[[136 141 151 113 138 133]
 [139 133 122 134 135 127]
 [136 133 133 125 135 130]] => 127

[[120 108 143 109 107 114]
 [125 157 117 139 149 134]] => 134

[[120 127 121 120]
 [131 126 130 126]
 [150 123 118 127]] => 126

[[126 124 122  99 125]
 [121 100 123 112 127]] => 127

[[110 119 127 131 142]
 [116 137 152 114 133]] => 133

[[133 157 125 117]
 [141 146 130 118]] => 118

[[144 138 119 137 130 106 139]
 [142 139 117 139 127 102 141]] => 141

[[140 104 107 105 105 123]
 [122 153 148 146 145 117]
 [147 119 123 123 124 148]] => 117

[[149 150 131 108 141]
 [126 140 112 106 150]
 [123 147 113 110 147]] => 150
---
[130 127 126 104]
104
[149 109 102 133 116]
116
[105 101 114 156]
156
[143 131 131 142 156]
156
[153 105 128 124 150 106  99]
99
[129 127 119 113 101]
101
[153 116 101 135 149 121 135]
135
---
[[139, 121, 131, 116, 137, 104, 130], [135, 113, 132, 120, 110, 124, 128], [133, 129, 126, 124, 140, 124, 129]] -> 110
[[146, 144, 119, 148, 115, 123], [103, 120, 155, 132, 122, 121], [113, 148, 150, 123, 116, 119]] -> 132
[[135, 136, 119, 133, 135, 120], [144, 152, 118, 124, 145, 100], [137, 128, 123, 129, 127, 122]] -> 124
[[131, 118, 147, 117], [134, 152, 138, 126], [122, 114, 147, 119]] -> 152
[[123, 141, 134, 121, 136], [122, 122, 139, 122, 139], [124, 152, 138, 120, 140]] -> 139
[[131, 149, 131, 130, 145, 137, 133], [134, 154, 133, 132, 143, 129, 130], [131, 152, 131, 131, 149, 132, 131]] -> 143
---
[[121 135 109 137 126 105]
 [115 138 117 137 138 105]
 [124 106 134 116 126 137]] >> 105

[[147 132 143 130 148  99 116]
 [138 131 123 137 138 123 123]
 [110 142 119 117 143 153 138]] >> 116

[[134 106 142 127 130]
 [108 126 147 111 119]
 [110 116 147 112 106]] >> 130

[[136 126 100 121 100  99 102]
 [151 116 154 135 153 147 136]
 [105 142 103 127 103 108 119]] >> 102

[[137 125 124 127 126 124]
 [106 104 130 100 103 106]
 [136 121 125 123 122 120]] >> 124

[[132 133 116 139]
 [118 103 146 110]
 [136 150 110 145]] >> 139

[[115 142 144 138]
 [157 147 120 153]
 [ 99 105 126 101]] >> 138
---
[124 125 144 154 116 145] Answer: 145
[140 116 141 116 152 131] Answer: 131
[119 142 149 121 123] Answer: 123
[149 152 156 109] Answer: 109
[131 113 136 149] Answer: 149
[126 119 132 102 135 138] Answer: 138
[125 156 109 122] Answer: 122
[107 132 111 147 152 100] Answer: 100
---
[[123 134 104 116 155]
 [126 133 103 115 153]] out 103

[156 105 130  99] out 105

[120 127  99 138 148 151 128] out 148

[139 134 134 124 131 127 103] out 131

[[121 134 110 133]
 [121 134 152 104]] out 134

[127 158 131 126 134 138 125] out 134

[[145 149 149 145]
 [145 146 144 145]
 [147 150 147 147]] out 150
---
[[129 129 128 128 129 129 129 129 129 128 128 126 128]
 [129 133 124 129 127 130 128 129 129 130 129 126 129]
 [129 130 127 128 128 130 129 129 129 129 128 126 128]
 [129 132 126 129 128 131 130 129 129 129 129 125 129]
 [125 148 108 126 108 124 132 125 126 124 126 143 126]
 [130 123 134 129 133 130 129 129 129 128 129 123 129]
 [127 119 136 128 133 126 127 128 128 127 128 127 128]
 [129 134 123 129 126 131 128 129 129 131 129 126 129]
 [126 123 124 126 136 125 107 126 126 141 126 125 127]
 [127 141 111 127 124 129 117 127 127 139 127 128 127]] ==> 129

[[131 128 137 130 132 150 132 117 123 135 131 117]
 [155 130 135 133 123 127 118 133 124 132 113 123]
 [129 128 130 121 123 143 131 138 128 122 132 127]
 [151 127 121 131 124 128 123 127 124 132 129 129]
 [116 128 124 127 124 122 128 132 131 121 129 125]
 [129 127 130 128 132 130 135 134 135 136 127 129]
 [149 124 140 132 127 132 136 138 124 119 125 122]
 [119 129 130 138 124 146 139 131 123 114 124 125]
 [139 129 129 127 127 126 133 116 132 106 128 120]
 [113 121 129 134 132 129 134 126 129 118 127 138]
 [100 129 127 128 134 135 140 109 131 130 129 125]] ==> 139

[[139 139 124 124 139 137 140 142 143 125 124 140 139 140]
 [127 126 131 130 122 137 128 130 134 129 132 126 123 127]
 [128 128 128 128 130 123 127 126 125 129 128 128 130 128]
 [124 124 129 129 118 140 126 128 132 127 132 123 118 124]
 [130 130 126 127 129 129 130 130 129 126 126 130 129 130]
 [123 122 131 130 115 143 126 129 134 127 133 121 116 123]
 [131 131 125 126 132 128 131 131 130 126 125 131 132 131]
 [128 128 127 127 127 130 128 128 128 126 127 127 127 128]
 [120 121 134 133 128 109 118 116 113 136 131 122 127 120]
 [131 132 125 126 136 120 130 128 125 126 124 132 135 131]
 [126 126 127 127 127 123 125 124 122 126 126 126 127 126]
 [106 105 144 141 104 122 107 108 111 142 144 105 104 106]] ==> 131

[[107 123 146 137 143 120 104 141 108 130 116 135]
 [133 138 153 123 133 129 143 138 132 117 112 132]
 [119 126 113 144 135 147 110 116 139 140 100 152]
 [138 151 124 145 141 119 132 154 138 130 121 129]
 [120 141 111 111 131 106 119 149 150 139 145 125]
 [108 120 124 137 124 134 119 129 112 151 112 154]
 [133 144 112 132 122 122 109 121 137 144 102 152]
 [112 133 147 144 121 109 140 133 112 137 117 154]] ==> 108

[[117 131 124 117 140 127 115 123 119 126 139 130 133]
 [125 131 129 141 133 134 129 125 132 128 124 126 127]
 [126 128 119 137 127 123 127 130 128 138 127 127 133]
 [113 132 137 110 131 126 109 101 123 116 125 143 129]
 [124 125 124 131 134 133 125 137 135 124 129 119 127]] ==> 126

[[137 142 136 151 137 137]
 [140 139 138 136 137 138]
 [113 137 114 138 115 112]
 [124 121 140 126 137 136]
 [133 135 148 112 110 138]
 [133 144 121 128 132 123]
 [127 125 132 112 140 131]
 [147 120 125 112 135 133]
 [128 132 128 108 124 125]
 [125 128 130 122 112 126]
 [121 126 128 148 135 129]] ==> 128
